Small tables with named rows and columns. After each table, cells are looked up by row and column.

riniv =
         zadozu  pozizap  dukapo  dun  lufenut
luz         117      113     112  148      189
mesu        163      183     146  114       87
nub          98      222     172  154      130
sero        135      201     107   81       77
dotot       175      166     118   73      156
sibulag     106      210     157  115      162
pom         196      177     163  165      185
pum         189       52     238  100      110
ruzu        211      184     158  141      101

What is the lufenut of sero in riniv?
77
What is the lufenut of nub in riniv?
130
What is the dun of pum in riniv?
100
What is the pozizap of mesu in riniv?
183
What is the dukapo of luz in riniv?
112
What is the zadozu of luz in riniv?
117
What is the zadozu of dotot in riniv?
175
What is the dun of sibulag in riniv?
115
What is the dukapo of sibulag in riniv?
157
What is the pozizap of pom in riniv?
177
What is the dukapo of pum in riniv?
238
What is the pozizap of ruzu in riniv?
184
What is the zadozu of sero in riniv?
135
What is the dukapo of ruzu in riniv?
158
What is the lufenut of pom in riniv?
185
What is the lufenut of dotot in riniv?
156
What is the pozizap of pum in riniv?
52
Row with the largest zadozu: ruzu

Table gil
columns: rami, viki, gope, zerefo
feve: [48237, 14166, -14738, 26332]
nipo: [-22074, 1318, 8368, 23244]
mivu: [-43393, -18067, -28723, -13576]
depub: [-54680, 30837, -21159, -60291]
pimufo: [18628, 4682, -1460, -24336]
dal: [-8541, 27901, 33892, -22288]
voreruv: [-34677, 3445, 23888, 10787]
vasor: [2556, 42409, 9022, -17591]
busog: [2436, -20545, 35050, 32362]
kurufo: [19176, -23047, -25059, -53353]
zegafol: [-29495, 47181, 51226, 36521]
gat: [15609, 15995, 30208, 7803]
lopono: [55914, -17321, 45892, -21031]
zef: [-15305, -43189, -55530, 15624]

gope of feve = -14738
viki of kurufo = -23047
zerefo of kurufo = -53353
gope of zegafol = 51226
rami of zegafol = -29495
viki of nipo = 1318
gope of nipo = 8368
Row with the largest zerefo: zegafol

fidoz
fields: zepefe, bemako, rifuni, sobuta, vevez, mok, big, tukekif, nul, setese
pon: [92, 184, 195, 71, 190, 159, 195, 132, 143, 89]
suvikir: [119, 88, 127, 109, 98, 108, 89, 94, 141, 130]
lilol: [132, 117, 98, 111, 140, 122, 124, 107, 120, 138]
zuzul: [112, 115, 134, 110, 112, 119, 113, 128, 128, 107]
zub: [146, 124, 126, 141, 136, 142, 154, 124, 113, 75]
zizefi: [165, 63, 82, 177, 214, 101, 105, 166, 105, 64]
fal: [111, 121, 80, 118, 126, 102, 132, 163, 66, 76]
gog: [178, 73, 65, 83, 231, 139, 165, 131, 192, 143]
tizomu: [135, 137, 94, 136, 108, 113, 140, 118, 108, 127]
zapel: [119, 115, 107, 167, 79, 106, 118, 94, 98, 121]
gef: [151, 150, 107, 174, 134, 163, 40, 101, 73, 223]
sununi: [57, 159, 135, 112, 174, 108, 128, 122, 69, 44]
kora: [138, 132, 104, 166, 153, 165, 149, 129, 98, 143]
tikoz: [117, 115, 122, 110, 134, 116, 123, 114, 120, 121]

big of tizomu: 140
zepefe of zuzul: 112
sobuta of tizomu: 136
bemako of pon: 184
zepefe of zizefi: 165
big of suvikir: 89
setese of zuzul: 107
vevez of zapel: 79
nul of gog: 192
nul of kora: 98
rifuni of zub: 126
nul of zapel: 98
bemako of zizefi: 63
mok of zapel: 106
sobuta of gog: 83
zepefe of fal: 111
setese of gef: 223

fol =
,pubakeb,zavomug,tagulum
pozen,108,103,81
napu,16,207,108
dibekev,96,84,47
sazugeb,143,106,154
fad,141,92,52
mafisel,77,95,92

What is the pubakeb of sazugeb in fol? 143
What is the zavomug of dibekev in fol? 84
What is the pubakeb of napu in fol? 16
What is the zavomug of pozen in fol? 103
What is the tagulum of fad in fol? 52
What is the tagulum of pozen in fol? 81
What is the zavomug of fad in fol? 92
What is the pubakeb of dibekev in fol? 96
What is the tagulum of sazugeb in fol? 154

rozo =
,feliguv,suz,kivo,pabubas,zan,vad,keke
daloma,40,45,47,49,53,51,49
pala,69,69,83,76,70,80,21
pon,48,49,50,49,50,50,46
rusibot,47,48,46,47,47,45,44
veni,67,71,80,74,70,79,20
rabi,32,39,38,42,48,42,54
zad,40,47,51,52,55,54,46
zisisap,54,60,66,63,62,67,36
botam,49,50,54,54,51,54,42
kedar,30,37,35,39,46,38,57

kivo of zisisap = 66
feliguv of botam = 49
keke of pala = 21
feliguv of veni = 67
vad of rabi = 42
zan of pala = 70
zan of rabi = 48
keke of pon = 46
pabubas of zad = 52
suz of rusibot = 48
pabubas of zisisap = 63
feliguv of daloma = 40
keke of rabi = 54
pabubas of daloma = 49
keke of zad = 46
zan of veni = 70
suz of daloma = 45
kivo of pala = 83
keke of kedar = 57
Which row has the largest keke? kedar

Table zaso
	dusi	sut
ros	2827	7394
semibu	402	2061
linuf	8107	5025

dusi of semibu is 402
sut of ros is 7394
dusi of ros is 2827
sut of semibu is 2061
sut of linuf is 5025
dusi of linuf is 8107
Row with the largest sut: ros

gusu
        duketu  pezulek
bibo      6236    21923
bogogo   84943    36611
zon      55621    37669
zasivo   30953    35104
bez      39686    35358

zon, pezulek -> 37669
bibo, duketu -> 6236
bez, pezulek -> 35358
zasivo, duketu -> 30953
bogogo, duketu -> 84943
bogogo, pezulek -> 36611
bez, duketu -> 39686
zon, duketu -> 55621
zasivo, pezulek -> 35104
bibo, pezulek -> 21923
Row with the largest pezulek: zon

rof.tsv
	sudifa	ref	kedukom	dif	roseti	minom	vup	nas
zok	13	35	36	13	59	36	12	38
nif	23	35	21	23	24	32	51	34
noreruk	11	39	59	11	78	56	49	25
mume	36	45	34	36	55	39	43	68
femu	40	33	42	40	31	35	51	42
nanabi	27	50	46	27	2	31	31	21
sevotem	42	17	9	42	59	32	57	16

minom of sevotem: 32
dif of sevotem: 42
dif of noreruk: 11
vup of sevotem: 57
minom of mume: 39
roseti of mume: 55
nas of nif: 34
kedukom of zok: 36
sudifa of noreruk: 11
minom of nanabi: 31
ref of sevotem: 17
roseti of zok: 59
Row with the largest nas: mume

puvoba:
cols = viki, lumivi, zav, dos
fegog: [75, 35, 18, 53]
sizezi: [66, 13, 56, 34]
menotor: [57, 34, 27, 52]
nopot: [9, 43, 28, 26]
vune: [37, 17, 57, 23]
nem: [33, 37, 46, 45]
bekimus: [23, 72, 11, 37]
num: [47, 42, 39, 40]
nizal: [19, 55, 39, 21]
sed: [48, 40, 31, 43]
lufu: [64, 19, 32, 24]
livul: [18, 50, 60, 24]
duna: [48, 12, 52, 14]
gokada: [11, 42, 68, 39]

dos of duna: 14
zav of nem: 46
lumivi of menotor: 34
zav of livul: 60
viki of menotor: 57
lumivi of vune: 17
lumivi of bekimus: 72
zav of lufu: 32
zav of gokada: 68
zav of menotor: 27
dos of livul: 24
viki of duna: 48
lumivi of fegog: 35
dos of nem: 45
zav of num: 39
zav of nopot: 28
lumivi of duna: 12
zav of sed: 31
viki of nopot: 9
lumivi of nem: 37

tubugik:
columns: muno, tal, zir, zako, kis
sidu: [0.817, 5.272, 1.932, 2.294, 3.814]
tus: [5.404, 3.274, 3.235, 1.886, 6.151]
tul: [8.554, 5.428, 1.332, 3.403, 1.718]
dab: [4.151, 1.703, 7.409, 1.878, 6.996]
duregi: [6.542, 5.781, 2.336, 7.133, 1.616]
sof: [8.554, 3.665, 1.336, 2.662, 2.242]
tep: [1.403, 1.702, 3.275, 5.776, 8.222]
dit: [0.816, 2.439, 3.149, 4.741, 8.222]
gil: [5.581, 5.781, 2.612, 7.133, 0.787]
navip: [5.087, 4.701, 7.409, 5.726, 0.786]

What is the zako of sidu in tubugik?
2.294
What is the zako of tep in tubugik?
5.776
What is the muno of tul in tubugik?
8.554
What is the zir of dab in tubugik?
7.409
What is the zir of tep in tubugik?
3.275
What is the kis of tus in tubugik?
6.151
What is the kis of duregi in tubugik?
1.616
What is the zir of sidu in tubugik?
1.932
What is the zako of tul in tubugik?
3.403
What is the zako of gil in tubugik?
7.133
What is the muno of gil in tubugik?
5.581
What is the zako of duregi in tubugik?
7.133
What is the tal of dit in tubugik?
2.439
What is the muno of tus in tubugik?
5.404
What is the muno of duregi in tubugik?
6.542
What is the kis of tul in tubugik?
1.718
What is the zir of duregi in tubugik?
2.336
What is the zir of sof in tubugik?
1.336

